Below are the code and all the weights of a small trained network. Each question names an input and a target symbol and asks about switching units off, where a switched-off unit gives its printed mean instead of its output.

import numpy as np


def w(rows, s, z=0):
    codes = np.array(rows[::2]) - 128.0
    scale = np.full(codes.shape[1], s)
    scale[-1] = z or s
    return codes * scale


def f(y):
    return y / 2 * (1 + np.tanh(0.7978845608 * (y + 0.044715 * y**3)))


def softmax(a):
    e = np.exp(a - a.max(-1, keepdims=True))
    return e / e.sum(-1, keepdims=True)


def log_softmax(a):
    a = a - a.max(-1, keepdims=True)
    return a - np.log(np.exp(a).sum(-1, keepdims=True))


def net(x, mask):
    ids = ['Ψβγεζηθξω'.index(c) for c in x.split()]
    T = len(ids)
    res = E[ids] + P[:T]
    r = res
    for j in range(2):
        rows = slice(4 * j, 4 * j + 4)
        q, k, v = (r @ M[0][rows].T for M in (Q, K, V))
        z = softmax(np.where(np.tri(T) > 0, q @ k.T / 4**0.5, -1e9)) @ v
        o = O[0][rows]
        res = res + np.where(mask[j], z, o[:, -1]) @ o[:, :-1]
    y = f(res @ A[0][:, :-1].T + A[0][:, -1])
    res = res + np.where(mask[2:18], y, B[0][:, -1]) @ B[0][:, :-1]
    return log_softmax(res[-1] @ U[:, :-1].T + U[:, -1])


Q, K, V, O, A, B = {}, {}, {}, {}, {}, {}
E = w([
[111,197,92],'Ψ',
[249,119,89],'β',
[118,85,221],'γ',
[50,174,82],'ε',
[146,71,81],'ζ',
[75,93,49],'η',
[166,110,100],'θ',
[185,180,106],'ξ',
[150,126,62],'ω',
],0.019)
P = w([
[132,119,255],'0',
[152,155,180],'1',
[131,152,178],'2',
[130,152,157],'3',
[124,144,180],'4',
[109,136,199],'5',
[113,138,171],'6',
],0.0052)
Q[0] = w([
[114,57,155],'h0',
[22,123,126],'h0',
[153,59,139],'h0',
[20,70,73],'h0',
[9,93,168],'h1',
[182,109,202],'h1',
[137,51,142],'h1',
[114,82,139],'h1',
],0.012)
K[0] = w([
[100,89,175],'h0',
[159,157,168],'h0',
[138,84,135],'h0',
[87,67,83],'h0',
[42,67,67],'h1',
[149,96,244],'h1',
[160,6,140],'h1',
[70,50,168],'h1',
],0.014)
V[0] = w([
[164,213,136],'h0',
[70,91,158],'h0',
[105,208,113],'h0',
[90,141,215],'h0',
[47,152,52],'h1',
[145,224,84],'h1',
[27,254,177],'h1',
[113,112,41],'h1',
],0.0095)
O[0] = w([
[140,142,158,184],'h0',
[117,140,74,32],'h0',
[123,221,85,123],'h0',
[59,151,66,34],'h0',
[76,149,95,22],'h1',
[104,163,202,195],'h1',
[50,81,196,6],'h1',
[35,106,3,113],'h1',
],0.0068,0.0024)
A[0] = w([
[166,163,81,191],'n0',
[171,127,95,85],'n1',
[180,155,162,137],'n2',
[195,107,83,130],'n3',
[150,153,111,178],'n4',
[78,249,205,254],'n5',
[171,147,166,136],'n6',
[179,151,164,142],'n7',
[129,5,204,142],'n8',
[184,129,149,157],'n9',
[37,40,137,92],'n10',
[155,127,155,155],'n11',
[42,44,146,119],'n12',
[167,45,52,144],'n13',
[187,47,123,146],'n14',
[220,197,145,130],'n15',
],0.013,0.0067)
B[0] = w([
[61,111,140,205],'n0',
[161,125,109,167],'n1',
[131,206,98,203],'n2',
[124,97,109,219],'n3',
[2,181,164,170],'n4',
[116,28,167,234],'n5',
[131,154,178,192],'n6',
[126,173,104,205],'n7',
[172,123,140,185],'n8',
[99,130,117,215],'n9',
[154,230,65,165],'n10',
[87,163,75,174],'n11',
[107,197,55,168],'n12',
[201,64,79,218],'n13',
[140,80,129,228],'n14',
[128,193,151,248],'n15',
],0.008,0.012)
U = w([
[97,84,159,215],'Ψ',
[199,204,69,86],'β',
[245,113,202,62],'γ',
[49,141,77,182],'ε',
[190,58,58,102],'ζ',
[136,134,2,38],'η',
[212,125,87,104],'θ',
[109,189,167,146],'ξ',
[131,105,69,254],'ω',
],0.0093,0.0058)

Each question gives the input, a string of symbols that net reads in full, and the target symbol t.
The units are the heads (4 rows each of Q, K, V and O) and the neurons (one row each of A and B). Each row of codes is followed by its name. A weight is (code - 128) times the scale printed after its matrix; where a second scale follows, it is the last column's (O, A, B and U).
mask holds one flag per unit, heads first, then neurons. A switched-off unit (its flag False) gives its mean, the last column of its rows in O or B, instead of its output. The means were averaged over made-up inputs and are rounded, as every weight is.
A unit's drop is (log p(t) with every unit on - log p(t) with that unit switched off) / (log p(t) with every unit on - log p(t) with every unit switched off).
The circuit of an input: a set's keep is (log p(t) with only the set's units on - log p(t) with every unit switched off) / (log p(t) with every unit on - log p(t) with every unit switched off). Starting from the 12 units with the biggest drops (on a tie, the unit counted first), units are removed one at a time, each time the one whose removal leaves the highest keep (on an exact tie, the one counted first), for as long as the keep stays at least 0.8.
circuit, biggest first: the units of the circuit, biggest drop first
k most important neurons: the k neurons with the biggest drops, biggest first
which heads matter: for each layer, one digit per head in row order, 1 if its drop is at least 0.15 and else 0, layers parted by /
drop when u is switched off: that unit's drop, to one decimal
input θ ζ ζ ω γ β β, target β: 3 most important neurons	n15, n2, n5
input ε β η θ β β, target β: circuit, biggest first	h1, n15
input ε ω ε ζ γ, target γ: circuit, biggest first	h1
input β β ω, target β: circuit, biggest first	h1, n5
input ε Ψ ω, target Ψ: which heads matter	11
input ω β γ, target γ: 3 most important neurons	n8, n4, n0
input β ω ω θ, target β: which heads matter	11
input γ β ω β η, target η: which heads matter	01
input γ ξ Ψ, target Ψ: circuit, biggest first	n5, h1
input η ζ ω, target ζ: which heads matter	11
input γ ε η ξ, target ξ: which heads matter	00
input ξ Ψ ε ζ, target ζ: which heads matter	00
input θ ε ω ζ, target ζ: drop when n15 is switched off	0.1
input β ζ ω γ ξ ω ξ, target ξ: drop when h1 is switched off	0.1
input θ η Ψ β η ω Ψ, target Ψ: drop when n7 is switched off	0.0
